Here is a tiny trained network, its code and every weight. The questions are about switching its units off for an input and a class, where a switched-off unit gives its printed mean instead of its output.

import numpy as np


def w(rows, s, z=0):
    codes = np.array(rows[::2]) - 128.0
    scale = np.full(codes.shape[1], s)
    scale[-1] = z or s
    return codes * scale


def f(y):
    return np.maximum(y, 0)


def log_softmax(a):
    a = a - a.max(-1, keepdims=True)
    return a - np.log(np.exp(a).sum(-1, keepdims=True))


def net(x, mask):
    res = np.array(x, float).reshape(1, 6) / 4 @ E
    y = f(res @ A[0][:, :-1].T + A[0][:, -1])
    res = res + np.where(mask, y, B[0][:, -1]) @ B[0][:, :-1]
    return log_softmax(res[-1] @ U[:, :-1].T + U[:, -1])


A, B = {}, {}
E = w([
[124,127,120,124,125,124,135],'x0',
[38,134,196,182,20,106,56],'x1',
[206,139,96,218,1,190,147],'x2',
[112,92,34,147,165,179,13],'x3',
[135,124,135,118,121,130,119],'x4',
[158,246,81,107,133,67,76],'x5',
],0.0076)
A[0] = w([
[136,73,91,128,159,162,73,125],'n1',
[57,150,151,157,96,94,96,99],'n2',
[88,69,166,85,191,122,124,119],'n3',
[101,74,155,173,135,210,151,238],'n4',
[149,132,193,113,110,88,187,5],'n5',
[116,91,108,137,159,155,83,111],'n6',
[177,109,118,160,81,147,134,2],'n7',
[164,123,111,108,168,157,182,36],'n8',
[177,98,106,182,91,179,144,77],'n9',
[86,106,170,90,198,82,87,2],'n10',
[121,213,138,92,163,112,88,126],'n11',
[93,97,92,169,123,142,57,104],'n12',
[187,104,114,136,169,131,144,72],'n13',
[109,109,166,139,79,94,96,72],'n14',
[99,9,160,132,148,154,169,99],'n15',
[168,101,117,110,153,143,91,36],'n16',
[46,103,155,152,69,122,87,36],'n17',
[120,104,86,88,122,168,86,43],'n18',
[128,117,188,103,109,111,172,92],'n19',
[90,100,163,118,157,111,132,119],'n20',
],0.011,0.0053)
B[0] = w([
[56,186,195,123,168,97,198,198],'n1',
[179,63,161,63,180,217,86,209],'n2',
[115,64,56,139,1,84,89,230],'n3',
[217,191,156,94,120,50,68,254],'n4',
[8,168,186,185,169,124,244,187],'n5',
[64,175,153,135,138,112,207,178],'n6',
[76,33,33,178,63,108,128,167],'n7',
[168,61,122,49,207,217,151,184],'n8',
[105,45,95,122,9,78,134,206],'n9',
[68,33,69,180,37,129,156,203],'n10',
[186,145,118,171,103,106,42,209],'n11',
[48,197,189,152,175,102,209,199],'n12',
[161,46,167,71,199,201,127,176],'n13',
[133,78,140,57,190,155,78,185],'n14',
[227,235,104,190,182,80,25,235],'n15',
[110,123,149,116,167,174,159,149],'n16',
[170,74,101,54,231,233,139,210],'n17',
[40,176,173,158,177,113,210,159],'n18',
[81,192,169,171,176,125,215,200],'n19',
[165,84,81,157,97,88,121,192],'n20',
],0.0072,0.0079)
U = w([
[195,17,138,18,239,254,144,48],'0',
[31,203,221,190,169,102,255,36],'1',
[106,8,48,189,13,101,118,25],'2',
[179,158,132,122,138,106,106,255],'3',
[248,246,112,165,163,74,25,97],'4',
],0.0075,0.0086)

Each question gives the input, the list of numbers given to net, and the class t.
The units are the neurons (one row each of A and B). Each row of codes is followed by its name. A weight is (code - 128) times the scale printed after its matrix; where a second scale follows, it is the last column's (A, B and U).
mask holds one flag per neuron, in row order. A switched-off neuron (its flag False) gives its mean, the last column of its row in B, instead of its output. The means were averaged over made-up inputs and are rounded, as every weight is.
A unit's drop is (log p(t) with every unit on - log p(t) with that unit switched off) / (log p(t) with every unit on - log p(t) with every unit switched off).
The circuit of an input: a set's keep is (log p(t) with only the set's units on - log p(t) with every unit switched off) / (log p(t) with every unit on - log p(t) with every unit switched off). Starting from the 12 units with the biggest drops (on a tie, the unit counted first), units are removed one at a time, each time the one whose removal leaves the highest keep (on an exact tie, the one counted first), for as long as the keep stays at least 0.8.
units of the circuit, in order: the units of the circuit, biggest drop first
unit that matters most: the unit with the biggest drop
k most important neurons: the k neurons with the biggest drops, biggest first
drop of u: that unit's drop, to one decimal
input [0,7,0,8,-7,7], class 1: units of the circuit, in order : [n12]
input [-4,2,-2,5,3,-2], class 1: units of the circuit, in order : [n12; n1]
input [-2,8,8,-4,8,5], class 0: units of the circuit, in order : [n17; n2]
input [4,6,0,-3,3,-6], class 0: 4 most important neurons : [n17; n2; n14; n11]
input [-5,-1,-5,3,-2,-2], class 2: units of the circuit, in order : [n3; n10]
input [7,-1,-7,7,-2,-3], class 1: 4 most important neurons : [n1; n6; n12; n18]
input [4,-7,0,-5,1,7], class 0: 2 most important neurons : [n8; n15]
input [-3,8,7,2,5,7], class 0: units of the circuit, in order : [n17; n2]
input [-6,-4,7,0,4,1], class 2: 2 most important neurons : [n9; n7]
input [-4,7,-3,4,0,-8], class 4: 2 most important neurons : [n15; n4]
input [4,-5,-3,-7,5,-2], class 1: 2 most important neurons : [n5; n19]
input [6,-8,8,-4,7,3], class 0: 3 most important neurons : [n8; n13; n3]
input [-7,-5,8,4,0,7], class 2: units of the circuit, in order : [n9; n7]
input [-6,-7,2,-5,-3,7], class 0: 4 most important neurons : [n8; n15; n13; n4]
input [1,4,8,-5,4,4], class 2: units of the circuit, in order : [n7]
input [-7,-4,7,-7,4,2], class 1: 2 most important neurons : [n5; n3]
input [-7,8,-7,0,4,5], class 0: 2 most important neurons : [n2; n17]
input [3,7,3,-1,6,6], class 0: 2 most important neurons : [n2; n17]
input [-3,-2,1,-4,1,-7], class 4: drop of n15 : 0.4
input [4,-7,-7,3,1,-8], class 4: drop of n2 : 0.1
input [-1,-5,-7,-1,4,-3], class 2: unit that matters most : n3
